Below are the code and all the weights of a small trained network. Each question names an input and a target symbol and asks about switching units off, where a switched-off unit gives its printed mean instead of its output.

import numpy as np


def w(rows, s, z=0):
    codes = np.array(rows[::2]) - 128.0
    scale = np.full(codes.shape[1], s)
    scale[-1] = z or s
    return codes * scale


def norm(h):
    return h / np.sqrt((h * h).mean(-1, keepdims=True) + 1e-5)


def softmax(a):
    e = np.exp(a - a.max(-1, keepdims=True))
    return e / e.sum(-1, keepdims=True)


def log_softmax(a):
    a = a - a.max(-1, keepdims=True)
    return a - np.log(np.exp(a).sum(-1, keepdims=True))


def net(x, mask):
    ids = ['βγεηθμπ'.index(c) for c in x.split()]
    T = len(ids)
    res = E[ids] + P[:T]
    u = 0
    for l in range(2):
        r = norm(res)
        for j in range(3):
            rows = slice(3 * j, 3 * j + 3)
            q, k, v = (r @ M[l][rows].T for M in (Q, K, V))
            z = softmax(np.where(np.tri(T) > 0, q @ k.T / 3**0.5, -1e9)) @ v
            o = O[l][rows]
            res = res + np.where(mask[u + j], z, o[:, -1]) @ o[:, :-1]
        u += 3
    return log_softmax(norm(res)[-1] @ U[:, :-1].T + U[:, -1])


Q, K, V, O = {}, {}, {}, {}
E = w([
[120,121,140,108],'β',
[173,120,86,121],'γ',
[56,114,87,149],'ε',
[118,81,9,25],'η',
[2,119,136,191],'θ',
[144,101,130,170],'μ',
[83,139,123,149],'π',
],0.028)
P = w([
[255,130,153,35],'0',
[96,47,159,89],'1',
[65,21,132,77],'2',
[133,76,183,100],'3',
[65,253,184,99],'4',
[48,197,102,101],'5',
[152,254,199,118],'6',
],0.0053)
Q[0] = w([
[116,69,98,102],'L0H1',
[128,54,204,216],'L0H1',
[94,97,74,110],'L0H1',
[20,209,244,80],'L0H2',
[124,40,67,175],'L0H2',
[146,117,176,204],'L0H2',
[211,103,136,246],'L0H3',
[214,164,29,92],'L0H3',
[95,63,109,89],'L0H3',
],0.014)
K[0] = w([
[154,146,92,93],'L0H1',
[229,227,143,232],'L0H1',
[118,97,66,100],'L0H1',
[31,125,252,48],'L0H2',
[98,59,102,198],'L0H2',
[176,26,170,174],'L0H2',
[206,121,224,159],'L0H3',
[115,132,173,45],'L0H3',
[174,139,48,92],'L0H3',
],0.015)
V[0] = w([
[155,60,137,172],'L0H1',
[109,69,172,98],'L0H1',
[110,163,73,162],'L0H1',
[120,36,135,173],'L0H2',
[198,89,80,186],'L0H2',
[92,77,200,250],'L0H2',
[148,141,57,218],'L0H3',
[131,64,116,157],'L0H3',
[136,165,84,180],'L0H3',
],0.011)
O[0] = w([
[115,42,173,122,166],'L0H1',
[48,107,170,178,233],'L0H1',
[114,169,114,55,59],'L0H1',
[118,92,141,102,156],'L0H2',
[254,80,173,145,2],'L0H2',
[131,196,243,32,100],'L0H2',
[215,108,78,124,131],'L0H3',
[152,74,105,73,190],'L0H3',
[185,117,85,134,108],'L0H3',
],0.0081,0.0056)
Q[1] = w([
[183,77,117,58],'L1H1',
[148,31,240,253],'L1H1',
[218,148,147,81],'L1H1',
[102,179,156,143],'L1H2',
[13,61,61,141],'L1H2',
[94,87,176,237],'L1H2',
[136,106,178,226],'L1H3',
[134,172,86,194],'L1H3',
[99,6,184,100],'L1H3',
],0.016)
K[1] = w([
[199,139,114,102],'L1H1',
[182,98,212,253],'L1H1',
[170,54,132,43],'L1H1',
[152,170,164,130],'L1H2',
[29,155,109,193],'L1H2',
[135,86,149,234],'L1H2',
[100,110,156,181],'L1H3',
[101,52,202,134],'L1H3',
[162,229,129,229],'L1H3',
],0.018)
V[1] = w([
[90,169,48,30],'L1H1',
[131,151,196,136],'L1H1',
[106,169,198,27],'L1H1',
[162,24,176,102],'L1H2',
[120,87,186,59],'L1H2',
[244,148,127,139],'L1H2',
[157,68,220,73],'L1H3',
[115,36,91,80],'L1H3',
[253,119,101,92],'L1H3',
],0.012)
O[1] = w([
[253,110,93,117,154],'L1H1',
[138,173,164,165,112],'L1H1',
[252,203,171,137,121],'L1H1',
[234,154,196,53,116],'L1H2',
[171,156,101,63,134],'L1H2',
[135,22,151,112,6],'L1H2',
[84,130,141,13,132],'L1H3',
[128,64,36,111,183],'L1H3',
[97,254,96,140,59],'L1H3',
],0.0094,0.013)
U = w([
[21,66,181,181,196],'β',
[153,160,122,125,146],'γ',
[186,56,8,102,1],'ε',
[129,179,103,162,12],'η',
[158,112,175,82,248],'θ',
[36,217,159,47,73],'μ',
[165,186,121,242,91],'π',
],0.011,0.0033)

Each question gives the input, a string of symbols that net reads in full, and the target symbol t.
The units are the heads (3 rows each of Q, K, V and O). Each row of codes is followed by its name. A weight is (code - 128) times the scale printed after its matrix; where a second scale follows, it is the last column's (O and U).
mask holds one flag per head, layer by layer. A switched-off head (its flag False) gives its mean, the last column of its rows in O, instead of its output. The means were averaged over made-up inputs and are rounded, as every weight is.
A unit's drop is (log p(t) with every unit on - log p(t) with that unit switched off) / (log p(t) with every unit on - log p(t) with every unit switched off).
The circuit of an input: a set's keep is (log p(t) with only the set's units on - log p(t) with every unit switched off) / (log p(t) with every unit on - log p(t) with every unit switched off). Starting from all 6 units, units are removed one at a time, each time the one whose removal leaves the highest keep (on an exact tie, the one counted first), for as long as the keep stays at least 0.8.
units of the circuit, in order: the units of the circuit, biggest drop first
most important unit: the unit with the biggest drop
heads that matter: for each layer, one digit per head in row order, 1 if its drop is at least 0.15 and else 0, layers parted by /
drop of u: that unit's drop, to one decimal
input ε β μ β, target ε: heads that matter -> 010 / 001
input π π π, target π: most important unit -> L1H1
input ε γ β ε, target ε: heads that matter -> 101 / 100
input μ ε ε, target μ: heads that matter -> 010 / 001
input η θ β β γ, target β: heads that matter -> 000 / 000
input ε μ π, target ε: heads that matter -> 100 / 101
input μ η β, target μ: units of the circuit, in order -> (L0H2; L1H3)
input μ π β β, target μ: units of the circuit, in order -> (L1H3; L0H2)
input θ θ β, target θ: heads that matter -> 010 / 101
input π μ ε, target π: heads that matter -> 100 / 101
input π π β ε, target π: heads that matter -> 110 / 101
input π β ε β, target π: units of the circuit, in order -> (L1H3; L0H1)
input μ γ π ε, target μ: drop of L0H1 -> -0.2
input μ θ μ η θ, target μ: drop of L0H2 -> 1.5
input μ π π, target μ: units of the circuit, in order -> (L0H2)
input ε β μ ε, target ε: drop of L0H3 -> 0.0
input θ μ μ β, target θ: drop of L1H3 -> 0.6
